Here is a tiny trained network, its code and every weight. The questions are about switching its units off for an input and a class, where a switched-off unit gives its printed mean instead of its output.

import numpy as np


def w(rows, s, z=0):
    codes = np.array(rows[::2]) - 128.0
    scale = np.full(codes.shape[1], s)
    scale[-1] = z or s
    return codes * scale


def f(y):
    return np.maximum(y, 0)


def log_softmax(a):
    a = a - a.max(-1, keepdims=True)
    return a - np.log(np.exp(a).sum(-1, keepdims=True))


def net(x, mask):
    res = np.array(x, float).reshape(1, 6) / 4 @ E
    y = f(res @ A[0][:, :-1].T + A[0][:, -1])
    res = res + np.where(mask, y, B[0][:, -1]) @ B[0][:, :-1]
    return log_softmax(res[-1] @ U[:, :-1].T + U[:, -1])


A, B = {}, {}
E = w([
[77,103,34],'x0',
[120,63,170],'x1',
[222,168,46],'x2',
[139,89,85],'x3',
[104,46,65],'x4',
[254,35,144],'x5',
],0.0044)
A[0] = w([
[81,103,214,167],'neuron 1',
[121,138,105,171],'neuron 2',
[161,101,153,145],'neuron 3',
[44,249,158,71],'neuron 4',
[198,127,39,127],'neuron 5',
[179,66,102,3],'neuron 6',
[73,20,157,149],'neuron 7',
[127,128,127,104],'neuron 8',
[184,195,174,198],'neuron 9',
[234,131,155,182],'neuron 10',
[207,167,63,104],'neuron 11',
[75,189,156,87],'neuron 12',
[128,163,68,106],'neuron 13',
[32,125,2,66],'neuron 14',
[159,144,104,123],'neuron 15',
[137,123,121,85],'neuron 16',
],0.012,0.0026)
B[0] = w([
[74,92,206,225],'neuron 1',
[120,141,111,160],'neuron 2',
[156,100,159,182],'neuron 3',
[78,253,206,254],'neuron 4',
[216,137,51,229],'neuron 5',
[174,63,86,184],'neuron 6',
[53,36,157,238],'neuron 7',
[122,133,126,128],'neuron 8',
[165,142,216,233],'neuron 9',
[239,100,158,249],'neuron 10',
[218,189,94,217],'neuron 11',
[91,184,181,199],'neuron 12',
[120,153,73,173],'neuron 13',
[18,116,2,235],'neuron 14',
[162,150,117,163],'neuron 15',
[135,134,123,132],'neuron 16',
],0.028,0.0048)
U = w([
[103,120,166,254],'0',
[206,150,59,117],'1',
[51,226,184,102],'2',
[41,133,2,94],'3',
[182,121,201,79],'4',
[84,14,148,114],'5',
],0.005,0.0079)

Each question gives the input, the list of numbers given to net, and the class t.
The units are the neurons (one row each of A and B). Each row of codes is followed by its name. A weight is (code - 128) times the scale printed after its matrix; where a second scale follows, it is the last column's (A, B and U).
mask holds one flag per neuron, in row order. A switched-off neuron (its flag False) gives its mean, the last column of its row in B, instead of its output. The means were averaged over made-up inputs and are rounded, as every weight is.
A unit's drop is (log p(t) with every unit on - log p(t) with that unit switched off) / (log p(t) with every unit on - log p(t) with every unit switched off).
The circuit of an input: a set's keep is (log p(t) with only the set's units on - log p(t) with every unit switched off) / (log p(t) with every unit on - log p(t) with every unit switched off). Starting from the 12 units with the biggest drops (on a tie, the unit counted first), units are removed one at a time, each time the one whose removal leaves the highest keep (on an exact tie, the one counted first), for as long as the keep stays at least 0.8.
circuit, biggest first: the units of the circuit, biggest drop first
unit that matters most: the unit with the biggest drop
k most important neurons: the k neurons with the biggest drops, biggest first
drop when u is switched off: that unit's drop, to one decimal
input [1,2,7,-2,0,-4], class 1: circuit, biggest first	neuron 7; neuron 1
input [-1,3,-5,6,-2,5], class 5: circuit, biggest first	neuron 7; neuron 4
input [-7,-2,-1,-7,-1,3], class 4: circuit, biggest first	neuron 10; neuron 9
input [-6,-1,0,0,2,3], class 4: 2 most important neurons	neuron 14; neuron 10
input [-4,6,-7,6,2,1], class 5: circuit, biggest first	neuron 7
input [-5,-1,-1,-8,-6,3], class 4: 3 most important neurons	neuron 10; neuron 9; neuron 14
input [7,2,-1,3,0,2], class 3: circuit, biggest first	neuron 14; neuron 9
input [-8,-6,5,-7,-6,1], class 4: circuit, biggest first	neuron 10; neuron 9
input [-5,7,6,-5,3,5], class 1: circuit, biggest first	neuron 1; neuron 4
input [-1,-2,5,5,4,-3], class 3: 3 most important neurons	neuron 14; neuron 10; neuron 9
input [2,-1,4,-6,-3,-2], class 2: circuit, biggest first	neuron 4; neuron 10
input [-3,-3,-3,2,-4,7], class 4: 2 most important neurons	neuron 10; neuron 14
input [-6,-1,1,5,-1,-5], class 2: 2 most important neurons	neuron 4; neuron 10
input [6,-8,-4,-3,-1,-2], class 3: 3 most important neurons	neuron 14; neuron 9; neuron 1
input [6,8,-5,4,3,-2], class 5: 2 most important neurons	neuron 7; neuron 1
input [3,0,2,3,-1,1], class 1: unit that matters most	neuron 7
input [8,0,5,4,-6,1], class 1: 3 most important neurons	neuron 11; neuron 5; neuron 7
input [0,4,-4,3,-4,3], class 5: 3 most important neurons	neuron 4; neuron 7; neuron 11
input [-6,8,2,4,8,-7], class 5: drop when neuron 4 is switched off	0.3
input [-8,-7,-8,-6,-5,7], class 4: drop when neuron 10 is switched off	0.2
input [-7,-6,6,4,-5,-6], class 2: drop when neuron 4 is switched off	1.0
input [-8,0,-1,3,-6,4], class 4: drop when neuron 7 is switched off	0.0
